Below is a small trained network, with its code and all its weights. Each question gives an input and a target symbol and asks what happens when units are switched off, that is, made to give their printed mean instead of their output.

import numpy as np


def w(rows, s, z=0):
    codes = np.array(rows[::2]) - 128.0
    scale = np.full(codes.shape[1], s)
    scale[-1] = z or s
    return codes * scale


def f(y):
    return y / 2 * (1 + np.tanh(0.7978845608 * (y + 0.044715 * y**3)))


def softmax(a):
    e = np.exp(a - a.max(-1, keepdims=True))
    return e / e.sum(-1, keepdims=True)


def log_softmax(a):
    a = a - a.max(-1, keepdims=True)
    return a - np.log(np.exp(a).sum(-1, keepdims=True))


def net(x, mask):
    ids = ['Λβεημστ'.index(c) for c in x.split()]
    T = len(ids)
    res = E[ids] + P[:T]
    u = 0
    for l in range(2):
        q, k, v = (res @ M[l].T for M in (Q, K, V))
        z = softmax(np.where(np.tri(T) > 0, q @ k.T / 2**0.5, -1e9)) @ v
        res = res + np.where(mask[u], z, O[l][:, -1]) @ O[l][:, :-1]
        u += 1
        y = f(res @ A[l][:, :-1].T + A[l][:, -1])
        res = res + np.where(mask[u : u + 12], y, B[l][:, -1]) @ B[l][:, :-1]
        u += 12
    return log_softmax(res[-1] @ U[:, :-1].T + U[:, -1])


Q, K, V, O, A, B = {}, {}, {}, {}, {}, {}
E = w([
[142,195,240],'Λ',
[110,77,253],'β',
[112,229,96],'ε',
[139,226,122],'η',
[238,125,155],'μ',
[171,235,47],'σ',
[225,8,209],'τ',
],0.014)
P = w([
[28,33,1],'0',
[31,179,235],'1',
[66,162,231],'2',
[110,165,224],'3',
[133,146,208],'4',
[151,152,206],'5',
[154,150,205],'6',
[172,127,199],'7',
[202,136,159],'8',
[202,127,180],'9',
[241,126,134],'10',
[177,127,179],'11',
[159,122,184],'12',
[184,128,175],'13',
],0.0033)
Q[0] = w([
[131,254,192],'L0H1',
[191,187,173],'L0H1',
],0.0069)
K[0] = w([
[116,2,139],'L0H1',
[201,87,137],'L0H1',
],0.0099)
V[0] = w([
[30,147,149],'L0H1',
[254,98,158],'L0H1',
],0.0061)
O[0] = w([
[1,144,120,74],'L0H1',
[196,237,213,254],'L0H1',
],0.011,0.0056)
A[0] = w([
[164,115,197,87],'L0N1',
[141,180,110,159],'L0N2',
[72,114,31,177],'L0N3',
[135,8,181,221],'L0N4',
[177,40,115,109],'L0N5',
[169,102,179,120],'L0N6',
[105,107,60,171],'L0N7',
[74,168,44,145],'L0N8',
[134,159,150,42],'L0N9',
[167,162,79,98],'L0N10',
[179,109,107,252],'L0N11',
[104,195,107,189],'L0N12',
],0.014,0.0033)
B[0] = w([
[123,169,127,249],'L0N1',
[112,102,116,198],'L0N2',
[204,144,2,135],'L0N3',
[60,234,71,178],'L0N4',
[100,185,180,153],'L0N5',
[165,173,65,223],'L0N6',
[153,121,63,129],'L0N7',
[168,86,81,140],'L0N8',
[103,137,109,180],'L0N9',
[135,176,145,171],'L0N10',
[149,145,238,175],'L0N11',
[109,158,146,182],'L0N12',
],0.0077,0.015)
Q[1] = w([
[153,254,121],'L1H1',
[54,149,216],'L1H1',
],0.0084)
K[1] = w([
[201,2,134],'L1H1',
[168,119,169],'L1H1',
],0.0071)
V[1] = w([
[131,147,63],'L1H1',
[255,159,125],'L1H1',
],0.0089)
O[1] = w([
[65,69,155,167],'L1H1',
[254,98,115,252],'L1H1',
],0.0081,0.022)
A[1] = w([
[140,160,160,53],'L1N1',
[187,143,130,139],'L1N2',
[176,74,100,163],'L1N3',
[240,176,136,98],'L1N4',
[66,2,19,148],'L1N5',
[161,8,28,254],'L1N6',
[74,171,40,99],'L1N7',
[167,157,242,219],'L1N8',
[92,160,182,216],'L1N9',
[35,134,172,246],'L1N10',
[151,105,78,213],'L1N11',
[143,156,112,108],'L1N12',
],0.0087,0.0034)
B[1] = w([
[83,147,125,155],'L1N1',
[100,78,69,189],'L1N2',
[108,60,156,143],'L1N3',
[67,121,82,253],'L1N4',
[195,194,255,133],'L1N5',
[14,95,167,135],'L1N6',
[64,186,84,132],'L1N7',
[135,129,141,214],'L1N8',
[110,92,197,140],'L1N9',
[77,138,192,134],'L1N10',
[140,87,122,136],'L1N11',
[111,128,99,149],'L1N12',
],0.0062,0.036)
U = w([
[138,67,248,108],'Λ',
[73,118,105,78],'β',
[131,91,147,214],'ε',
[100,97,146,160],'η',
[178,99,127,242],'μ',
[72,74,29,5],'σ',
[127,187,114,22],'τ',
],0.012,0.0028)

Each question gives the input, a string of symbols that net reads in full, and the target symbol t.
The units are the heads (2 rows each of Q, K, V and O) and the neurons (one row each of A and B). Each row of codes is followed by its name. A weight is (code - 128) times the scale printed after its matrix; where a second scale follows, it is the last column's (O, A, B and U).
mask holds one flag per unit, layer by layer, with each layer's heads first. A switched-off unit (its flag False) gives its mean, the last column of its rows in O or B, instead of its output. The means were averaged over made-up inputs and are rounded, as every weight is.
A unit's drop is (log p(t) with every unit on - log p(t) with that unit switched off) / (log p(t) with every unit on - log p(t) with every unit switched off).
The circuit of an input: a set's keep is (log p(t) with only the set's units on - log p(t) with every unit switched off) / (log p(t) with every unit on - log p(t) with every unit switched off). Starting from the 12 units with the biggest drops (on a tie, the unit counted first), units are removed one at a time, each time the one whose removal leaves the highest keep (on an exact tie, the one counted first), for as long as the keep stays at least 0.8.
circuit, biggest first: the units of the circuit, biggest drop first
most important unit: the unit with the biggest drop
top k neurons: the k neurons with the biggest drops, biggest first
k most important neurons of layer l: the k neurons of layer l with the biggest drops, biggest first
drop when u is switched off: that unit's drop, to one decimal
input τ Λ σ η β ε ε μ τ ε, target μ: circuit, biggest first -> L0N4, L1H1
input σ Λ τ, target τ: circuit, biggest first -> L0N4
input μ σ ε ε η, target μ: circuit, biggest first -> L1H1, L0H1, L0N4
input τ η μ β, target μ: circuit, biggest first -> L1H1, L0H1
input σ Λ Λ, target Λ: top 3 neurons -> L1N4, L0N6, L1N2
input β β Λ β, target β: circuit, biggest first -> L0H1, L1H1
input Λ σ β τ ε Λ σ Λ Λ η β Λ β, target τ: circuit, biggest first -> L0N4, L1H1
input Λ ε τ Λ Λ τ τ μ, target τ: circuit, biggest first -> L0H1, L1H1
input ε η η, target Λ: 2 most important neurons of layer 1 -> L1N5, L1N4
input μ β ε, target σ: top 2 neurons -> L0N11, L0N4
input μ Λ β μ μ μ Λ η Λ Λ Λ η, target μ: circuit, biggest first -> L0N4, L1H1, L0H1
input ε Λ σ ε Λ Λ β ε, target Λ: top 2 neurons -> L1N4, L0N3
input ε β Λ Λ τ η Λ τ, target Λ: 4 most important neurons of layer 1 -> L1N4, L1N9, L1N2, L1N10
input τ η σ μ ε σ σ τ β σ σ Λ, target μ: most important unit -> L0N4
input η σ ε Λ σ Λ Λ ε σ Λ Λ σ Λ Λ, target Λ: 4 most important neurons of layer 0 -> L0N8, L0N6, L0N1, L0N3
input ε σ σ Λ η Λ η ε ε, target Λ: 3 most important neurons of layer 1 -> L1N4, L1N5, L1N2
input ε τ Λ τ, target Λ: top 3 neurons -> L1N4, L0N3, L0N5
input ε μ σ β σ η σ, target Λ: top 2 neurons -> L0N8, L1N4
input Λ σ τ Λ ε μ σ μ ε η τ Λ Λ β, target τ: top 2 neurons -> L0N1, L0N6
input β Λ σ τ τ β τ, target τ: most important unit -> L0N4
input ε η Λ Λ η, target Λ: top 4 neurons -> L1N4, L0N3, L1N2, L0N8
input Λ ε σ μ ε, target μ: top 2 neurons -> L0N4, L1N4
input σ η β Λ Λ Λ Λ μ σ, target μ: 3 most important neurons of layer 0 -> L0N4, L0N3, L0N8
input Λ σ β, target β: drop when L0N12 is switched off -> 0.1
input ε μ η Λ Λ β Λ σ μ, target Λ: drop when L1H1 is switched off -> 0.9
input Λ σ σ, target σ: drop when L0N7 is switched off -> 0.0
input μ Λ σ, target μ: drop when L0N6 is switched off -> 0.2
input ε τ Λ η τ σ, target Λ: most important unit -> L1H1
